Below are the code and all the weights of a small trained network. Each question names an input and a class and asks about switching units off, where a switched-off unit gives its printed mean instead of its output.

import numpy as np


def w(rows, s, z=0):
    codes = np.array(rows[::2]) - 128.0
    scale = np.full(codes.shape[1], s)
    scale[-1] = z or s
    return codes * scale


def f(y):
    return y / 2 * (1 + np.tanh(0.7978845608 * (y + 0.044715 * y**3)))


def log_softmax(a):
    a = a - a.max(-1, keepdims=True)
    return a - np.log(np.exp(a).sum(-1, keepdims=True))


def net(x, mask):
    res = np.array(x, float).reshape(1, 7) / 4 @ E
    y = f(res @ A[0][:, :-1].T + A[0][:, -1])
    res = res + np.where(mask, y, B[0][:, -1]) @ B[0][:, :-1]
    return log_softmax(res[-1] @ U[:, :-1].T + U[:, -1])


A, B = {}, {}
E = w([
[117,131,119,129,134,131,133,130],'x0',
[123,55,92,59,163,29,135,30],'x1',
[90,65,157,112,159,255,132,29],'x2',
[131,130,137,127,127,130,126,125],'x3',
[209,164,42,135,117,160,31,79],'x4',
[230,130,140,213,205,121,182,90],'x5',
[164,131,200,136,122,108,83,112],'x6',
],0.009)
A[0] = w([
[103,118,157,141,136,124,157,141,15],'n1',
[106,89,167,107,158,252,129,80,2],'n2',
[150,158,124,153,88,81,136,180,94],'n3',
[75,127,130,52,62,139,74,140,28],'n4',
[154,150,115,141,103,121,81,109,78],'n5',
[142,161,155,185,104,193,119,186,76],'n6',
[178,114,129,178,224,145,155,139,50],'n7',
[159,143,81,132,148,180,59,111,29],'n8',
[157,119,183,129,134,84,94,94,198],'n9',
[109,90,212,118,151,127,187,165,76],'n10',
],0.013,0.0044)
B[0] = w([
[175,104,79,131,37,110,130,117,146],'n1',
[184,194,181,12,142,41,167,200,247],'n2',
[142,209,195,78,175,81,164,125,213],'n3',
[202,81,142,238,166,204,79,220,234],'n4',
[115,184,124,152,71,104,173,88,165],'n5',
[77,1,43,72,200,76,73,43,209],'n6',
[167,114,155,211,135,208,102,218,184],'n7',
[116,161,100,172,35,84,200,75,196],'n8',
[99,132,70,96,192,203,73,98,189],'n9',
[108,148,92,170,26,144,158,46,212],'n10',
],0.0079,0.011)
U = w([
[161,164,166,92,144,70,137,170,96],'0',
[133,131,103,167,9,132,145,98,105],'1',
[163,95,143,194,155,187,109,186,86],'2',
[119,18,66,96,186,97,112,102,93],'3',
[103,141,122,130,139,166,125,130,251],'4',
],0.012,0.011)

Each question gives the input, the list of numbers given to net, and the class t.
The units are the neurons (one row each of A and B). Each row of codes is followed by its name. A weight is (code - 128) times the scale printed after its matrix; where a second scale follows, it is the last column's (A, B and U).
mask holds one flag per neuron, in row order. A switched-off neuron (its flag False) gives its mean, the last column of its row in B, instead of its output. The means were averaged over made-up inputs and are rounded, as every weight is.
A unit's drop is (log p(t) with every unit on - log p(t) with that unit switched off) / (log p(t) with every unit on - log p(t) with every unit switched off).
The circuit of an input: a set's keep is (log p(t) with only the set's units on - log p(t) with every unit switched off) / (log p(t) with every unit on - log p(t) with every unit switched off). Starting from all 10 units, units are removed one at a time, each time the one whose removal leaves the highest keep (on an exact tie, the one counted first), for as long as the keep stays at least 0.8.
circuit, biggest first: the units of the circuit, biggest drop first
k most important neurons: the k neurons with the biggest drops, biggest first
drop when u is switched off: that unit's drop, to one decimal
input [2,-5,-2,5,1,-8,-1], class 2: circuit, biggest first : (n4)
input [-2,-1,7,-2,8,7,-4], class 1: 4 most important neurons : (n8; n3; n4; n5)
input [0,4,-3,7,5,-3,2], class 1: 3 most important neurons : (n6; n2; n5)
input [-3,3,1,-8,-2,-6,-4], class 2: 2 most important neurons : (n4; n6)
input [3,-3,3,-7,1,-3,-3], class 0: 4 most important neurons : (n2; n9; n10; n7)
input [-1,6,0,7,8,8,1], class 1: 3 most important neurons : (n8; n4; n5)
input [2,-1,5,-4,3,5,1], class 0: 4 most important neurons : (n2; n4; n10; n8)
input [-4,-6,6,-1,1,-1,5], class 0: 2 most important neurons : (n2; n9)
input [-2,4,2,3,5,-3,3], class 1: 3 most important neurons : (n6; n8; n5)
input [0,-4,-2,3,-8,-6,-3], class 1: 2 most important neurons : (n10; n1)
input [4,5,3,7,6,6,1], class 1: 3 most important neurons : (n8; n4; n6)
input [2,-8,7,-1,3,-2,-3], class 3: 2 most important neurons : (n6; n3)
input [8,-7,8,-3,-4,-4,-7], class 0: drop when n2 is switched off : 1.7
input [6,6,8,-3,-3,-1,6], class 0: drop when n2 is switched off : 1.4
input [0,1,2,1,4,2,2], class 1: drop when n8 is switched off : 0.7
input [1,4,3,-3,1,5,4], class 2: circuit, biggest first : (n7)
